Each row has a name. Each piece below is followed by the name of the row it came from, unless a question asks for something else. Each question is about the rows just above it. Places in a row count from 0.

(60): [175 177 130 115 116 152  91 130 135 113 145 149 160 152  87 138 150  78]
(103): [115 130 152 116 177 175 119 134  76 146 119 172 158 153 105 140  86 119]
(15): [128 169 179 153 129  83 166 155 113 152  95 114 178  81  96 176 103 161]
(100): [139 169 169 179 153 139 175 153 102 139 108 145  98 128 169 175 175 175]
[115 130 152 116 177 175] begins in row and place -> (103), 0
Times [175] occurs in (100): -> 4
Count of [134] in (103): -> 1
Times [76] occurs in (103): -> 1
Row and place where [139 169 169 179 153] starts: -> (100), 0
q: [139 169 169 179 153 139 175 153 102 139 108 145  98 128 169 175 175 175] -> (100)
Times [169] occurs in (100): -> 3

(99): [ 86  82  86  82 121  86 171 179 133 179]
(4): [156  96 117  78 161 119 140 118 157 130]
(2): [124 137 171  98  78 124  93 147 110  91]
(192): [136  82  99 154 121  86 171 179 133 105]
(63): [178 122  84 135 108  80 145 179 121 179]
(161): [156 120 138 157  81 120 138  85 110  87]
(46): [174 124  93  76 135 137 136 165 139  88]
(109): [161 137 171  98 175 124  93 147 110  91]
(111): [161 137 171  98  78 124  93 147 110  91]
(130): [180 180  94 109 146 143 125 173  92 116]
Where does [179 121] start? Give its row and place. -> (63), 7
Where does [175 124  93] start? Give its row and place. -> (109), 4
How many times does (99) hold [86]? -> 3
Count of [98] in (2): -> 1
Count of [135] in (46): -> 1

(36): [105 115 119 109 128 116 157 117 119 143  94  99 118 127 126 118 129 139
 112 118]
(123): [117 133 111 115 125 125 144 104 121 139 111 142 138 111 145 140 139 101
 120 141]
(57): [113 119 116 111 124 141 151 113 137 130 103 112 107 141 141 111 110 139
 111 108]
(125): [105 115 119 109 128 116 135 126 119 143 102  99 118 127 126 118 129 139
 112 118]
(7): [105 115 119 123 128 116 157 117 119 143  94  99 118 127 126 118 129 139
 112 109]
(98): [117 133 111 115 125 125 144 104 129 139 111 109 128 153 139 130 122 135
 116 100]
(75): [125 133 109 157 114 130 149 125 106 105 112 151 119  98 150 113 156  76
 122 126]
(72): [130 108 130 139 147 107 108 102 130 140 110 130 158 123 136 147 145 116
 119 148]
(114): [103 124 122 107 122 142 154 115 119 136 136 107 119 119 126 124 126 135
 123 118]
How many times does (57) hold [141]? -> 3
Row and place where [157 114 130] starts: -> (75), 3
q: [105 115 119 123 128 116 157 117 119 143  94  99 118 127 126 118 129 139
 112 109] -> (7)
Times [136] occurs in (114): -> 2
How many times does (72) hold [130]? -> 4

(156): [118 112 126 113 102]
(34): [119 129 119 113 159]
(144): [134 143 122 141 158]
(56): [123 112 112 123 112]
(141): [119 111 131 113  99]
(51): [133 142 123 140 156]
(25): [118 112 126 113 142]
(153): [126 104 142 104  82]
Times [112] occurs in (56): -> 3
Times [104] occurs in (153): -> 2
[142 123] begins in row and place -> (51), 1
Row and place where [112 112 123] starts: -> (56), 1
[126 113 142] begins in row and place -> (25), 2
Where does [111 131 113  99] start? Give its row and place. -> (141), 1
Where does [113 159] start? Give its row and place. -> (34), 3

(92): [128 130  65 130 129  65  65  65 130]
(86): [128 128 127 127 128 127 129 128 130]
(21): [ 82  83 150 169  87 137  65 134 159]
Where does [ 87 137  65 134] start? Give its row and place. -> (21), 4
[65 65 65] begins in row and place -> (92), 5
How many times does (92) hold [66]? -> 0
Where does [128 130  65 130 129  65  65] start? Give its row and place. -> (92), 0
Row and place where [ 82  83 150 169  87 137] starts: -> (21), 0
How many times does (86) hold [128]? -> 4
Count of [129] in (86): -> 1

(35): [139 105 124 115 132 105 121 131 124 121 128 158 129 105 133 139 158 129
 121 116 144 158 113 132 118 139 115 133 124 131 121 145 121 129 105 118
 131]
(40): [110 161 135 129 123 149 131 125 138 122 124 124 124 118 135 129 151 119
 124 137 119 111 131 137 142 125 112 123 152 108 124 150 129 125 132 138
 136]
(32): [139  91 124 115 132 105 128 131 124 139 128 127 129 123 142 148 158 129
 138 116 144 119 142 132 118 142 115 133 124 131 121 145 130 129 126 118
 131]
(136): [120 159 108 144 121 147 120 138 124 124 135 118 117 125 131 140 140 127
 136 117 127 144 118 141 119 116 139 120 121 113 120 113 153 132 117 112
 131]
Row and place where [123 152 108] starts: -> (40), 27
Count of [158] in (35): -> 3
Row and place where [120 138 124 124 135 118 117 125 131] starts: -> (136), 6
Times [121] occurs in (35): -> 5
Times [124] occurs in (40): -> 5

(88): [ 84 112 109 112]
(91): [114 187  90 109]
(139): [123 106 186 123]
(148): [ 92 107 171 148]
(31): [132 102 102 105]
Times [106] occurs in (139): -> 1
[ 90 109] begins in row and place -> (91), 2
Count of [113] in (88): -> 0
Where does [114 187] start? Give its row and place. -> (91), 0
Where does [187  90] start? Give its row and place. -> (91), 1

(59): [115 144 156 106 101 124  98 180  88  93]
(83): [126  99  92 146 146 103  92 174 146 118]
(38): [ 87 132 117 144 156 132 132  88 173 132]
(110): [167 114  99 156 169 132 117 170 168  76]
Row and place where [88 93] starts: -> (59), 8
[117 144 156] begins in row and place -> (38), 2
How many times does (38) hold [132]? -> 4
How many times does (83) hold [92]? -> 2

(9): [126 132 124 128 121 120 121 121 130 132 129 134 138 132 127 133 128 130
 132]
(162): [137 124 131 137 135 128 127 128 128 129 127 128 129 127 129 128 128 131
 126]
(80): [128 129 129 129 128 128 129 127 129 127 128 128 129 127 128 128 128 128
 129]
(118): [125 143 114 128 104  97 103 106 131 139 129 147 164 145 106 144 132 130
 147]
(182): [130 130 126 126 128 128 127 125 130 126 127 128 128 126 126 127 126 130
 129]
(157): [ 90 147 118  88  87 109 183 137 177 124 133 123 113 104 174  79 133 113
 136]
(154): [130 121 132 128 137 140 138 137 126 124 128 121 114 120 136 123 126 127
 120]
(121): [126 128 128 128 128 128 130 127 128 127 128 126 127 128 129 127 128 126
 128]
(102): [128 130 123 129 122 118 129 129 129 131 127 134 140 134 121 132 130 129
 135]
Count of [130] in (80): -> 0
How many times does (121) hold [128]? -> 10
Times [128] occurs in (80): -> 9
[128 129 127 129 127 128 128 129 127 128 128 128] begins in row and place -> (80), 5
Row and place where [137 126 124 128 121 114 120 136 123] starts: -> (154), 7
Times [126] occurs in (182): -> 6
How many times does (102) hold [129]? -> 5

(23): [149 147 117 158  97 124 101]
(183): [180 161  67  89 110 161 160]
(58): [131 128 122  81 173 120 175]
(188): [138 152  96 100 135 146 130]
(185): [108 122 135  95 142 164 151]
(132): [118 134 104 108 174 132 150]
(49): [124 120 125  90 125 187 112]
(78): [ 91 107 125 117 166 128 112]
(166): [135 108 122 110 113 181  81]
q: [108 122 135  95 142 164 151] -> (185)
Row and place where [108 122 135] starts: -> (185), 0
Count of [149] in (23): -> 1

(81): [121 131 129  90]
(76): [121 131 141 107]
(89): [187 189 156  88]
[189 156  88] begins in row and place -> (89), 1
Where does [131 129] start? Give its row and place. -> (81), 1

(52): [133 124 130 127 120 116 123 131 100 122 130 145 126 131 111 125 123 120
 135 125 137 124 113 127 125 138 131 120 119 156 130 150 130 131 137 107
 144 136]
(66): [127 136 129 119 129 135 132 140 153 124 110 131 126 164  99 133 119 136
 143 132 134 128 100 139 138 130 108 103 136 125 133 137 122 118 125 152
 135 124]
(79): [129 153 135 133 141 119 116 113 128 124 132 138 137 149 136 125 129 103
 133 130 139 120 126 141 111 126 135 121  84 136 137 125 125 131 130 187
 103 130]
(13): [128 130 121 125 130  99 141 133 163 122 137 132 136 138 149 130 139 140
 128 127 121 111 119 120 139 138 134 109  99 131 120 134 127 126 120 126
 100 124]
Times [149] occurs in (13): -> 1
How many times does (52) hold [125]? -> 3
Row and place where [132 138 137 149 136] starts: -> (79), 10

(64): [180 134 128 152 101 122 143  79 100 109 139 144 144 154 108]
(108): [180 128 134 165 138 122 143 108 130 119 118 120 130 147 125]
(48): [180 134 128 152 101 122 143 109 100 109 139 144 144 143 149]
q: [180 134 128 152 101 122 143 109 100 109 139 144 144 143 149] -> (48)
Where does [180 134 128 152 101 122 143  79 100 109 139 144] start? Give its row and place. -> (64), 0
Times [109] occurs in (48): -> 2

(127): [152 131 144 134 140 130 156 150 161 135 144 153 152 149 142 156 157 155
 153 136 134 150 157 136 142 150 144 124 135 149 131 146 155 135 153 160]
(54): [118 162 140 172 153 173 138 123  75 157 123 113 103 125 116 104  91  90
 105 160 170 120 109 158 142 122 141 190 172 126 172 120  88 177 116 100]
(62): [161 117 146 134 142 124 164 154 162 119 138 158 149 147 146 163 164 153
 156 132 130 158 168 130 143 153 147 106 137 148 123 137 152 137 164 170]
Count of [116] in (54): -> 2
[150 144] begins in row and place -> (127), 25
How many times does (62) hold [137]? -> 3
Row and place where [123 137] starts: -> (62), 30

(169): [157 100 157 179 113  99 157 155]
(42): [107 163 131 129 148 104 117 143]
(20): [119 123 128 128 128 124 123 122]
(104): [157 100 157 142 113 150 157 155]
(77): [ 99 137 158 161 144 175 106 104]
(112): [ 89 136 171 105 168 149 168 172]
(65): [143 123 124 135 128 133 135 135]
(149): [125 127 128 121 128 130 126 134]
Count of [143] in (65): -> 1
Count of [149] in (112): -> 1
How many times does (65) hold [123]? -> 1
Times [128] occurs in (20): -> 3
Count of [135] in (65): -> 3

